Below are the code and all the weights of a small trained network. Each question names an input and a target symbol and asks about switching units off, where a switched-off unit gives its printed mean instead of its output.

import numpy as np


def w(rows, s, z=0):
    codes = np.array(rows[::2]) - 128.0
    scale = np.full(codes.shape[1], s)
    scale[-1] = z or s
    return codes * scale


def norm(h):
    return h / np.sqrt((h * h).mean(-1, keepdims=True) + 1e-5)


def f(y):
    return y / 2 * (1 + np.tanh(0.7978845608 * (y + 0.044715 * y**3)))


def softmax(a):
    e = np.exp(a - a.max(-1, keepdims=True))
    return e / e.sum(-1, keepdims=True)


def log_softmax(a):
    a = a - a.max(-1, keepdims=True)
    return a - np.log(np.exp(a).sum(-1, keepdims=True))


def net(x, mask):
    ids = ['ΔΛΦαβγεζηθμπτψω'.index(c) for c in x.split()]
    T = len(ids)
    res = E[ids] + P[:T]
    u = 0
    for l in range(2):
        r = norm(res)
        for j in range(2):
            rows = slice(2 * j, 2 * j + 2)
            q, k, v = (r @ M[l][rows].T for M in (Q, K, V))
            z = softmax(np.where(np.tri(T) > 0, q @ k.T / 2**0.5, -1e9)) @ v
            o = O[l][rows]
            res = res + np.where(mask[u + j], z, o[:, -1]) @ o[:, :-1]
        u += 2
        y = f(norm(res) @ A[l][:, :-1].T + A[l][:, -1])
        res = res + np.where(mask[u : u + 16], y, B[l][:, -1]) @ B[l][:, :-1]
        u += 16
    return log_softmax(norm(res)[-1] @ U[:, :-1].T + U[:, -1])


Q, K, V, O, A, B = {}, {}, {}, {}, {}, {}
E = w([
[119,133,120,61,87,92,98],'Δ',
[187,113,165,182,218,157,125],'Λ',
[109,99,84,161,146,155,188],'Φ',
[167,153,172,139,93,76,204],'α',
[78,188,176,166,102,102,253],'β',
[229,187,124,168,157,86,155],'γ',
[167,126,231,180,176,106,49],'ε',
[166,153,150,51,201,98,188],'ζ',
[145,147,155,95,220,141,107],'η',
[99,96,146,114,164,90,175],'θ',
[93,74,197,111,197,183,111],'μ',
[88,176,118,150,205,142,120],'π',
[203,107,118,171,82,157,188],'τ',
[126,167,166,155,87,142,102],'ψ',
[146,79,182,198,90,169,112],'ω',
],0.028)
P = w([
[226,142,140,254,143,147,156],'0',
[201,142,168,215,118,143,157],'1',
[177,154,172,199,127,131,158],'2',
[157,153,182,180,129,131,165],'3',
[139,156,193,170,135,131,171],'4',
[126,151,207,160,141,127,168],'5',
[115,146,216,150,143,123,168],'6',
[103,139,227,143,143,125,171],'7',
[93,141,231,135,144,124,174],'8',
[85,147,234,129,144,126,176],'9',
[79,149,241,117,151,119,172],'10',
],0.0068)
Q[0] = w([
[242,124,123,146,89,215,49],'L0H0',
[192,125,98,47,208,139,156],'L0H0',
[23,128,10,126,47,77,153],'L0H1',
[2,163,47,164,100,210,45],'L0H1',
],0.0074)
K[0] = w([
[137,123,132,175,178,141,148],'L0H0',
[172,122,113,38,163,169,143],'L0H0',
[117,71,128,163,150,142,191],'L0H1',
[85,184,90,184,123,254,91],'L0H1',
],0.012)
V[0] = w([
[122,78,209,219,165,154,165],'L0H0',
[54,91,101,102,25,94,41],'L0H0',
[151,129,118,19,56,2,57],'L0H1',
[180,184,216,100,138,149,132],'L0H1',
],0.0057)
O[0] = w([
[105,74,138,217,80,84,60,201],'L0H0',
[131,126,199,78,122,254,173,3],'L0H0',
[127,192,134,152,62,167,125,127],'L0H1',
[197,146,121,142,108,183,180,211],'L0H1',
],0.0087,0.0035)
A[0] = w([
[87,111,114,153,106,123,193,119],'L0N0',
[143,104,66,139,33,97,108,46],'L0N1',
[58,131,63,117,159,162,103,113],'L0N2',
[119,157,150,154,152,94,184,102],'L0N3',
[105,124,55,131,37,56,6,2],'L0N4',
[161,128,128,119,43,135,126,33],'L0N5',
[91,139,160,93,153,93,94,107],'L0N6',
[139,160,44,182,131,198,144,150],'L0N7',
[161,101,166,168,107,142,185,57],'L0N8',
[92,99,99,121,184,100,108,33],'L0N9',
[64,184,107,191,95,133,125,131],'L0N10',
[171,140,117,121,71,70,96,67],'L0N11',
[103,158,121,151,94,153,174,68],'L0N12',
[149,170,170,131,158,141,46,46],'L0N13',
[106,114,78,131,83,103,114,34],'L0N14',
[101,121,171,181,75,119,138,111],'L0N15',
],0.015,0.0074)
B[0] = w([
[153,114,112,114,100,114,113,206],'L0N0',
[128,168,121,104,69,204,158,144],'L0N1',
[130,156,192,48,148,70,157,131],'L0N2',
[138,101,140,119,121,90,144,254],'L0N3',
[127,250,211,134,112,212,126,155],'L0N4',
[137,79,140,112,182,87,121,141],'L0N5',
[161,135,93,120,153,149,156,171],'L0N6',
[113,196,103,177,131,179,121,174],'L0N7',
[121,164,146,94,93,123,78,194],'L0N8',
[163,119,123,121,157,193,159,168],'L0N9',
[86,100,162,88,168,96,197,185],'L0N10',
[175,146,129,116,146,167,141,168],'L0N11',
[160,197,136,140,88,137,153,142],'L0N12',
[176,117,141,87,158,153,175,169],'L0N13',
[110,118,157,55,109,152,158,119],'L0N14',
[155,111,169,88,88,121,162,223],'L0N15',
],0.017,0.006)
Q[1] = w([
[130,181,125,111,132,126,20],'L1H0',
[153,250,173,79,99,209,160],'L1H0',
[103,119,41,132,78,151,21],'L1H1',
[75,110,68,174,80,128,88],'L1H1',
],0.018)
K[1] = w([
[154,183,160,212,157,156,89],'L1H0',
[110,157,83,52,125,158,28],'L1H0',
[236,94,98,255,140,94,123],'L1H1',
[181,89,114,192,100,54,125],'L1H1',
],0.013)
V[1] = w([
[136,156,104,254,126,204,143],'L1H0',
[160,89,62,73,77,81,100],'L1H0',
[135,126,136,236,103,96,194],'L1H1',
[233,127,162,189,172,130,140],'L1H1',
],0.0088)
O[1] = w([
[103,217,186,103,89,198,253,34],'L1H0',
[153,76,54,25,45,104,34,129],'L1H0',
[142,83,35,39,21,74,35,135],'L1H1',
[154,47,66,58,151,112,46,255],'L1H1',
],0.0074,0.004)
A[1] = w([
[88,252,137,153,81,199,126,85],'L1N0',
[159,180,92,206,129,119,74,40],'L1N1',
[101,211,157,171,134,191,159,51],'L1N2',
[117,151,115,111,139,97,63,119],'L1N3',
[135,99,105,177,149,214,85,72],'L1N4',
[84,115,145,89,179,147,81,157],'L1N5',
[114,155,91,196,147,166,96,51],'L1N6',
[130,185,105,142,48,182,103,147],'L1N7',
[112,121,126,208,90,147,76,50],'L1N8',
[138,102,133,149,123,118,79,78],'L1N9',
[172,146,87,140,137,158,102,2],'L1N10',
[134,113,143,148,93,106,146,102],'L1N11',
[115,127,133,158,142,90,182,110],'L1N12',
[97,178,103,130,151,148,147,108],'L1N13',
[137,83,85,110,151,96,146,75],'L1N14',
[103,125,99,80,143,153,161,212],'L1N15',
],0.022,0.0074)
B[1] = w([
[199,117,254,75,182,146,151,234],'L1N0',
[117,158,93,172,116,108,91,154],'L1N1',
[124,166,182,132,55,110,172,254],'L1N2',
[99,149,138,181,167,96,141,157],'L1N3',
[86,151,125,60,107,158,91,141],'L1N4',
[144,76,150,131,142,119,187,172],'L1N5',
[132,160,202,105,174,130,108,132],'L1N6',
[100,52,76,159,129,120,167,171],'L1N7',
[114,166,161,112,83,164,88,133],'L1N8',
[101,154,142,171,125,138,113,169],'L1N9',
[143,121,62,143,111,147,125,132],'L1N10',
[108,144,121,147,139,178,161,160],'L1N11',
[112,132,108,182,171,122,144,187],'L1N12',
[150,125,191,112,83,152,124,164],'L1N13',
[124,161,154,93,112,159,144,249],'L1N14',
[119,108,107,105,111,90,122,215],'L1N15',
],0.024,0.0097)
U = w([
[158,212,224,99,142,192,145,118],'Δ',
[34,188,133,198,84,88,233,70],'Λ',
[72,92,134,203,246,128,185,131],'Φ',
[72,193,65,71,89,165,148,216],'α',
[59,95,179,107,191,195,86,101],'β',
[76,175,135,111,141,127,58,253],'γ',
[215,145,91,98,189,179,109,155],'ε',
[145,116,136,143,141,123,130,82],'ζ',
[180,62,93,191,114,170,162,106],'η',
[77,84,145,177,62,158,112,126],'θ',
[145,224,133,68,193,40,107,23],'μ',
[207,83,172,168,171,105,72,65],'π',
[93,76,166,114,107,24,64,120],'τ',
[239,146,112,123,42,80,119,23],'ψ',
[175,154,64,176,121,100,139,191],'ω',
],0.011,0.0061)

Each question gives the input, a string of symbols that net reads in full, and the target symbol t.
The units are the heads (2 rows each of Q, K, V and O) and the neurons (one row each of A and B). Each row of codes is followed by its name. A weight is (code - 128) times the scale printed after its matrix; where a second scale follows, it is the last column's (O, A, B and U).
mask holds one flag per unit, layer by layer, with each layer's heads first. A switched-off unit (its flag False) gives its mean, the last column of its rows in O or B, instead of its output. The means were averaged over made-up inputs and are rounded, as every weight is.
A unit's drop is (log p(t) with every unit on - log p(t) with that unit switched off) / (log p(t) with every unit on - log p(t) with every unit switched off).
The circuit of an input: a set's keep is (log p(t) with only the set's units on - log p(t) with every unit switched off) / (log p(t) with every unit on - log p(t) with every unit switched off). Starting from the 12 units with the biggest drops (on a tie, the unit counted first), units are removed one at a time, each time the one whose removal leaves the highest keep (on an exact tie, the one counted first), for as long as the keep stays at least 0.8.
units of the circuit, in order: the units of the circuit, biggest drop first
top k neurons: the k neurons with the biggest drops, biggest first
top k neurons in layer l: the k neurons of layer l with the biggest drops, biggest first
which heads matter: for each layer, one digit per head in row order, 1 if its drop is at least 0.15 and else 0, layers parted by /
input θ θ η θ Δ Φ ψ Δ α, target ψ: units of the circuit, in order	[L1H0; L1N0]
input Δ β γ Δ Φ η Λ ε, target π: top 3 neurons	[L0N13; L1N2; L1N14]
input γ ζ ζ η Φ τ Δ Φ, target Λ: top neuron	[L0N4]
input μ Φ θ ψ Δ Φ τ ε θ Φ, target Φ: which heads matter	11 / 11
input η Λ ψ Δ ε Λ τ Δ θ Φ, target α: top 4 neurons	[L0N4; L0N7; L1N0; L0N10]
input μ θ Φ ω θ Δ Λ Λ, target Λ: top 2 neurons	[L0N7; L0N10]
input Φ Λ θ Δ Φ β θ θ Λ, target Λ: units of the circuit, in order	[L0H1; L0H0; L1N0]
input Λ θ Δ α ψ θ, target Λ: top 4 neurons in layer 0	[L0N10; L0N15; L0N5; L0N7]
input Λ θ ζ θ Δ Φ Λ θ θ, target Φ: which heads matter	10 / 11
input Φ Φ θ ζ γ τ, target η: units of the circuit, in order	[L1N7; L0N1; L1N2]
input π Φ ψ θ θ π θ θ θ Φ ζ, target μ: which heads matter	10 / 00
input θ Φ θ β π Δ ψ ψ ψ, target Φ: units of the circuit, in order	[L0N10; L1N2; L1N12]
input ω θ Φ θ θ Λ Δ θ, target Φ: top 3 neurons	[L0N7; L0N4; L1N2]
input ε θ β θ θ ζ Φ μ, target β: which heads matter	00 / 00
input Δ ψ Λ Φ π ζ η ω θ Φ, target Λ: units of the circuit, in order	[L1N0]
input ψ Φ θ ζ θ ζ ε β α τ Λ, target γ: top 3 neurons	[L0N10; L1N4; L0N15]
input Φ Δ ω Δ γ ε, target π: top 2 neurons in layer 0	[L0N13; L0N4]
input θ θ η μ β Δ μ Δ μ Δ, target Φ: top 3 neurons in layer 1	[L1N5; L1N3; L1N2]
input Φ θ Δ μ η θ, target Λ: top 3 neurons	[L0N15; L0N10; L0N5]
input μ ψ ζ γ ζ ψ θ Δ γ ω ζ, target Φ: top 4 neurons	[L0N7; L0N3; L0N8; L0N11]
input Λ θ θ θ Λ Δ ψ ζ Λ, target Φ: top 3 neurons	[L0N10; L0N4; L0N13]
input γ θ π Φ Δ Φ ζ η Φ, target Φ: top 2 neurons in layer 1	[L1N2; L1N12]
input Φ ω α θ θ θ, target τ: top 2 neurons	[L1N0; L1N2]
input Φ η α ω β Λ μ, target β: top 2 neurons	[L1N4; L1N2]
input θ θ θ θ ψ θ Δ Φ ζ ψ, target Λ: top 2 neurons	[L0N10; L1N0]
input θ θ Λ, target γ: top neuron	[L1N4]
input η β Φ θ, target τ: top 2 neurons in layer 0	[L0N0; L0N4]
input θ θ γ, target ω: top neuron	[L0N11]
input π θ ψ Λ α, target ψ: top 2 neurons in layer 1	[L1N0; L1N2]
input Λ θ ζ γ τ α θ ω, target θ: top 2 neurons	[L1N0; L1N11]
